Below is a small trained network, with its code and all its weights. Each question gives an input and a class and asks what happens when units are switched off, that is, made to give their printed mean instead of their output.

import numpy as np


def w(rows, s, z=0):
    codes = np.array(rows[::2]) - 128.0
    scale = np.full(codes.shape[1], s)
    scale[-1] = z or s
    return codes * scale


def f(y):
    return y / 2 * (1 + np.tanh(0.7978845608 * (y + 0.044715 * y**3)))


def log_softmax(a):
    a = a - a.max(-1, keepdims=True)
    return a - np.log(np.exp(a).sum(-1, keepdims=True))


def net(x, mask):
    res = np.array(x, float).reshape(1, 5) / 4 @ E
    y = f(res @ A[0][:, :-1].T + A[0][:, -1])
    res = res + np.where(mask, y, B[0][:, -1]) @ B[0][:, :-1]
    return log_softmax(res[-1] @ U[:, :-1].T + U[:, -1])


A, B = {}, {}
E = w([
[60,88,180,221,78,48,78,66,168,162],'x0',
[45,161,51,119,71,192,103,3,165,59],'x1',
[121,166,95,64,89,171,33,178,211,229],'x2',
[77,66,158,177,105,227,198,214,180,97],'x3',
[68,84,130,79,206,116,121,132,127,125],'x4',
],0.0073)
A[0] = w([
[139,147,131,75,140,170,129,136,138,138,196],'N0',
[95,154,1,135,138,158,152,125,127,107,90],'N1',
[185,150,100,41,137,171,148,160,99,75,109],'N2',
[133,140,112,88,119,168,49,167,214,212,129],'N3',
[69,108,74,144,91,181,100,28,127,88,2],'N4',
[155,159,191,128,159,101,167,189,104,178,126],'N5',
[160,188,82,76,146,42,81,77,104,181,144],'N6',
[120,114,111,86,87,170,120,59,169,88,27],'N7',
[72,36,167,167,50,75,75,128,169,129,157],'N8',
[95,111,148,156,104,51,98,103,172,138,78],'N9',
[104,58,159,151,79,63,101,81,157,171,195],'N10',
[179,89,146,114,169,103,219,92,111,93,230],'N11',
[186,73,148,124,123,79,134,176,149,169,112],'N12',
[74,90,156,155,90,214,177,198,209,150,96],'N13',
],0.0081,0.0012)
B[0] = w([
[104,192,146,207,125,180,177,183,130,88,164],'N0',
[121,152,157,168,148,67,52,129,136,202,192],'N1',
[138,182,94,166,171,225,78,181,189,134,205],'N2',
[56,115,196,109,71,171,184,97,7,48,243],'N3',
[46,92,144,95,131,59,92,121,155,196,254],'N4',
[91,112,116,91,58,15,115,172,186,189,188],'N5',
[205,114,87,135,176,51,227,56,105,118,229],'N6',
[103,92,161,136,51,54,94,114,156,219,203],'N7',
[149,194,80,178,145,255,142,178,129,131,226],'N8',
[125,186,72,174,178,137,116,153,111,158,192],'N9',
[167,193,107,143,189,187,100,156,88,105,215],'N10',
[87,173,195,73,91,135,131,192,99,125,200],'N11',
[107,75,154,103,92,132,64,121,132,203,176],'N12',
[129,53,103,81,220,139,221,68,152,134,245],'N13',
],0.0065,0.008)
U = w([
[141,242,57,144,183,198,72,192,165,107,173],'0',
[91,92,152,92,69,85,56,142,175,177,20],'1',
[81,144,186,103,76,166,162,98,1,37,255],'2',
[179,93,57,101,159,140,238,63,140,94,37],'3',
],0.0079,0.0011)

Each question gives the input, the list of numbers given to net, and the class t.
The units are the neurons (one row each of A and B). Each row of codes is followed by its name. A weight is (code - 128) times the scale printed after its matrix; where a second scale follows, it is the last column's (A, B and U).
mask holds one flag per neuron, in row order. A switched-off neuron (its flag False) gives its mean, the last column of its row in B, instead of its output. The means were averaged over made-up inputs and are rounded, as every weight is.
A unit's drop is (log p(t) with every unit on - log p(t) with that unit switched off) / (log p(t) with every unit on - log p(t) with every unit switched off).
The circuit of an input: a set's keep is (log p(t) with only the set's units on - log p(t) with every unit switched off) / (log p(t) with every unit on - log p(t) with every unit switched off). Starting from the 12 units with the biggest drops (on a tie, the unit counted first), units are removed one at a time, each time the one whose removal leaves the highest keep (on an exact tie, the one counted first), for as long as the keep stays at least 0.8.
units of the circuit, in order: the units of the circuit, biggest drop first
k most important neurons: the k neurons with the biggest drops, biggest first
drop when u is switched off: that unit's drop, to one decimal
input [-6,3,-3,3,3], class 0: units of the circuit, in order => (N2)
input [-6,-2,2,7,-4], class 3: 2 most important neurons => (N13, N8)
input [8,6,-4,1,8], class 0: 2 most important neurons => (N8, N10)
input [-7,-2,2,-8,3], class 3: 3 most important neurons => (N6, N8, N10)
input [6,2,2,-7,4], class 3: 2 most important neurons => (N6, N2)
input [-6,-8,6,-7,-8], class 1: 3 most important neurons => (N5, N12, N13)
input [-6,-2,-5,2,-5], class 0: 2 most important neurons => (N2, N3)
input [-7,8,2,-5,-3], class 1: units of the circuit, in order => (N7, N4)
input [3,6,-5,-4,-2], class 1: units of the circuit, in order => (N4, N3)
input [-6,2,-3,1,-8], class 0: 2 most important neurons => (N2, N3)
input [8,2,7,8,8], class 0: 4 most important neurons => (N8, N10, N9, N6)
input [6,-3,-4,-8,6], class 3: 2 most important neurons => (N6, N2)
input [-5,8,7,6,0], class 1: 3 most important neurons => (N7, N1, N4)
input [1,-1,1,-7,1], class 3: units of the circuit, in order => (N6)
input [-1,6,5,-2,-6], class 1: 3 most important neurons => (N7, N4, N1)
input [6,8,-4,-6,-8], class 1: 2 most important neurons => (N4, N7)
input [-3,-8,8,7,-1], class 1: 2 most important neurons => (N5, N12)
input [3,-1,-2,-2,-7], class 0: units of the circuit, in order => (N3, N4)
input [-1,-8,-1,2,-2], class 1: drop when N13 is switched off => 0.0
input [-7,-8,6,8,0], class 1: drop when N10 is switched off => 0.3
input [-7,-5,8,3,-5], class 2: drop when N9 is switched off => 0.1
